Below is a small trained network, with its code and all its weights. Each question gives an input and a target symbol and asks what happens when units are switched off, that is, made to give their printed mean instead of their output.

import numpy as np


def w(rows, s, z=0):
    codes = np.array(rows[::2]) - 128.0
    scale = np.full(codes.shape[1], s)
    scale[-1] = z or s
    return codes * scale


def norm(h):
    return h / np.sqrt((h * h).mean(-1, keepdims=True) + 1e-5)


def f(y):
    return np.maximum(y, 0)


def softmax(a):
    e = np.exp(a - a.max(-1, keepdims=True))
    return e / e.sum(-1, keepdims=True)


def log_softmax(a):
    a = a - a.max(-1, keepdims=True)
    return a - np.log(np.exp(a).sum(-1, keepdims=True))


def net(x, mask):
    ids = ['ΓΛζηπω'.index(c) for c in x.split()]
    T = len(ids)
    res = E[ids] + P[:T]
    r = norm(res)
    for j in range(3):
        rows = slice(3 * j, 3 * j + 3)
        q, k, v = (r @ M[0][rows].T for M in (Q, K, V))
        z = softmax(np.where(np.tri(T) > 0, q @ k.T / 3**0.5, -1e9)) @ v
        o = O[0][rows]
        res = res + np.where(mask[j], z, o[:, -1]) @ o[:, :-1]
    y = f(norm(res) @ A[0][:, :-1].T + A[0][:, -1])
    res = res + np.where(mask[3:15], y, B[0][:, -1]) @ B[0][:, :-1]
    return log_softmax(norm(res)[-1] @ U[:, :-1].T + U[:, -1])


Q, K, V, O, A, B = {}, {}, {}, {}, {}, {}
E = w([
[221,232,196,146,95,216,117,142,187,194,78,201],'Γ',
[135,159,86,156,228,181,249,138,96,85,44,135],'Λ',
[96,153,45,155,193,2,55,205,66,152,201,10],'ζ',
[143,193,206,204,226,69,119,29,101,40,76,189],'η',
[138,152,146,139,77,80,160,95,111,9,69,83],'π',
[154,192,22,205,127,205,134,90,71,45,153,172],'ω',
],0.0086)
P = w([
[97,32,116,42,76,115,82,159,76,208,127,196],'0',
[120,155,167,138,145,133,203,93,166,114,222,129],'1',
[101,159,157,141,162,143,177,88,160,128,173,119],'2',
[114,149,165,141,160,139,146,106,139,117,149,105],'3',
[154,130,169,133,167,113,149,116,113,111,125,98],'4',
[177,116,156,130,172,87,150,113,115,124,99,101],'5',
[152,126,147,134,181,98,123,138,129,118,76,89],'6',
[183,106,166,138,149,81,138,141,93,121,76,92],'7',
[189,107,155,131,139,95,120,125,92,113,41,82],'8',
[157,129,158,127,170,102,94,142,105,129,8,73],'9',
[164,126,136,127,159,99,81,148,73,122,3,82],'10',
[175,136,109,142,177,77,102,181,67,121,48,54],'11',
],0.0064)
Q[0] = w([
[169,162,154,169,149,69,71,151,125,134,98,98],'H0',
[58,108,96,141,84,84,139,99,115,105,144,149],'H0',
[52,29,158,2,71,173,134,122,183,204,175,138],'H0',
[136,152,177,171,157,62,98,133,89,129,74,123],'H1',
[176,181,105,168,114,137,81,170,56,195,64,68],'H1',
[99,117,107,172,137,136,161,79,103,62,129,132],'H1',
[38,68,90,120,125,39,55,95,73,97,110,92],'H2',
[66,146,172,93,169,106,183,90,137,134,86,25],'H2',
[182,163,201,85,55,121,122,126,230,181,197,114],'H2',
],0.0062)
K[0] = w([
[129,120,133,93,125,149,136,169,129,221,97,105],'H0',
[135,151,93,159,120,153,176,122,155,98,108,79],'H0',
[126,161,222,190,132,88,177,73,192,65,71,117],'H0',
[92,95,123,79,122,79,92,129,88,177,138,102],'H1',
[70,67,154,106,134,126,43,131,70,184,118,159],'H1',
[116,79,168,104,140,77,127,153,135,123,86,86],'H1',
[121,75,180,69,117,186,149,99,119,114,95,254],'H2',
[128,104,124,99,71,109,71,95,137,95,199,183],'H2',
[77,137,140,134,169,130,170,175,137,113,240,131],'H2',
],0.007)
V[0] = w([
[112,87,165,93,118,124,121,159,145,206,87,200],'H0',
[161,98,136,167,77,71,36,106,144,174,185,140],'H0',
[186,203,144,132,96,218,172,91,156,46,110,141],'H0',
[114,165,170,126,146,80,135,176,122,117,106,47],'H1',
[78,152,79,125,162,127,100,145,143,171,253,58],'H1',
[136,145,72,117,76,135,172,182,130,113,163,50],'H1',
[61,104,83,117,114,121,130,186,105,114,154,139],'H2',
[90,80,104,97,213,103,132,160,113,129,119,121],'H2',
[118,115,136,56,120,171,176,159,160,149,106,149],'H2',
],0.007)
O[0] = w([
[89,116,63,97,142,209,163,97,164,84,138,97,35],'H0',
[73,169,68,207,147,106,158,130,143,144,75,98,69],'H0',
[115,1,175,128,194,134,51,218,55,150,103,64,3],'H0',
[40,159,93,47,98,86,107,120,120,187,156,98,242],'H1',
[106,93,32,139,43,96,107,135,88,117,149,130,92],'H1',
[130,139,108,70,71,160,117,218,100,146,67,183,150],'H1',
[98,138,81,136,168,147,161,165,153,97,176,248,87],'H2',
[51,115,120,126,226,131,182,112,46,108,80,107,96],'H2',
[163,151,145,157,150,226,199,132,124,226,136,166,5],'H2',
],0.0061,0.0032)
A[0] = w([
[146,184,193,156,53,108,144,166,161,240,127,208,80],'N0',
[86,185,78,136,110,68,123,175,121,141,94,195,55],'N1',
[156,148,140,115,96,127,139,145,95,96,99,105,196],'N2',
[107,59,159,125,136,123,123,149,127,131,255,173,78],'N3',
[120,20,115,106,144,113,73,165,86,90,125,120,164],'N4',
[150,143,159,130,134,120,116,154,101,124,82,92,139],'N5',
[99,179,137,107,182,88,132,107,121,110,125,94,190],'N6',
[63,144,66,163,29,122,136,91,187,157,100,90,4],'N7',
[98,138,65,206,79,70,128,150,119,138,72,98,157],'N8',
[152,184,78,166,128,189,159,100,109,123,94,130,137],'N9',
[134,175,113,69,81,155,171,143,113,78,141,200,179],'N10',
[82,123,208,116,147,152,94,177,86,84,99,140,168],'N11',
],0.0072,0.0019)
B[0] = w([
[201,214,168,158,110,168,103,252,97,132,173,161,162],'N0',
[255,161,123,170,125,190,63,178,140,164,56,70,238],'N1',
[128,110,157,102,145,113,103,122,194,169,196,67,216],'N2',
[156,103,109,180,67,82,14,149,227,73,44,118,146],'N3',
[140,83,48,147,136,76,75,154,196,86,83,112,193],'N4',
[122,112,110,117,137,211,82,130,192,186,139,116,202],'N5',
[39,105,219,105,31,147,77,69,59,131,181,149,233],'N6',
[116,54,79,126,179,152,161,122,25,206,154,132,207],'N7',
[204,93,124,194,168,142,188,119,95,42,52,211,254],'N8',
[87,60,135,74,118,128,147,196,112,183,134,116,216],'N9',
[113,84,113,69,92,76,55,148,155,165,95,101,224],'N10',
[130,75,68,131,200,105,186,101,138,117,129,55,212],'N11',
],0.006,0.0066)
U = w([
[80,192,41,137,135,125,212,92,177,118,140,138,239],'Γ',
[86,154,224,212,135,134,155,6,48,66,138,120,39],'Λ',
[167,84,71,200,183,143,111,131,187,13,105,91,123],'ζ',
[172,203,239,186,101,209,119,181,131,214,173,114,56],'η',
[82,57,146,136,220,185,254,139,6,172,161,95,255],'π',
[34,95,129,37,58,101,83,127,173,170,167,35,122],'ω',
],0.0051,0.00069)

Each question gives the input, a string of symbols that net reads in full, and the target symbol t.
The units are the heads (3 rows each of Q, K, V and O) and the neurons (one row each of A and B). Each row of codes is followed by its name. A weight is (code - 128) times the scale printed after its matrix; where a second scale follows, it is the last column's (O, A, B and U).
mask holds one flag per unit, heads first, then neurons. A switched-off unit (its flag False) gives its mean, the last column of its rows in O or B, instead of its output. The means were averaged over made-up inputs and are rounded, as every weight is.
A unit's drop is (log p(t) with every unit on - log p(t) with that unit switched off) / (log p(t) with every unit on - log p(t) with every unit switched off).
The circuit of an input: a set's keep is (log p(t) with only the set's units on - log p(t) with every unit switched off) / (log p(t) with every unit on - log p(t) with every unit switched off). Starting from the 12 units with the biggest drops (on a tie, the unit counted first), units are removed one at a time, each time the one whose removal leaves the highest keep (on an exact tie, the one counted first), for as long as the keep stays at least 0.8.
units of the circuit, in order: the units of the circuit, biggest drop first
unit that matters most: the unit with the biggest drop
k most important neurons: the k neurons with the biggest drops, biggest first
heads that matter: for each layer, one digit per head in row order, 1 if its drop is at least 0.15 and else 0, layers parted by /
drop when u is switched off: that unit's drop, to one decimal
input Λ ω ω π ζ Λ Γ ζ ω, target ω: units of the circuit, in order => N10, N9
input π ω ζ η ω, target η: units of the circuit, in order => H0, H1, N0
input ω ζ η, target ζ: units of the circuit, in order => H1, N1, N8
input Λ π Λ π η ω π ω ζ ω Γ, target ω: units of the circuit, in order => H2, H0, N8
input ω ω η ω, target Λ: units of the circuit, in order => H1, N1
input Γ ω ω ω ζ Λ Γ η, target π: units of the circuit, in order => H0, H1, N7, H2
input π ω Λ ζ η, target η: units of the circuit, in order => H0, N0, N1, H1
input Λ π Λ, target ω: unit that matters most => N8
input η ω ζ Λ, target Λ: heads that matter => 001
input η η π Λ Γ π Γ ω ζ Λ, target Λ: units of the circuit, in order => H1, N6, H0
input η ω Λ Γ ζ π, target Λ: heads that matter => 101
input ζ ω π ω Λ Λ ζ η ω π ζ, target Γ: heads that matter => 100
input Λ Λ π ζ ω Γ, target ω: 2 most important neurons => N10, N8
input Γ π π Λ ω Λ ω ω ω ζ ω, target π: unit that matters most => N7
input Λ ω ζ ω ω Λ ω π ω Λ Λ, target ω: heads that matter => 100
input ω π ω Λ ζ Λ π ω Γ, target ζ: units of the circuit, in order => H2, H1
input Γ ζ Λ π Γ π, target π: 2 most important neurons => N7, N8
input ζ ω ω Γ Γ, target Γ: heads that matter => 101
input ω ω Λ Λ π π ω ω ω Λ ζ, target ζ: heads that matter => 000
input π ω ω η ω ω Λ Γ η ζ, target η: most important neuron => N1
input ω Λ ζ π Γ, target ζ: 2 most important neurons => N11, N7
input π ω ω Γ ω Γ Λ ω π ζ π, target η: heads that matter => 101
input π ζ π, target η: 2 most important neurons => N0, N1
input ζ Λ ω ω ω, target Γ: drop when H0 is switched off => 0.7
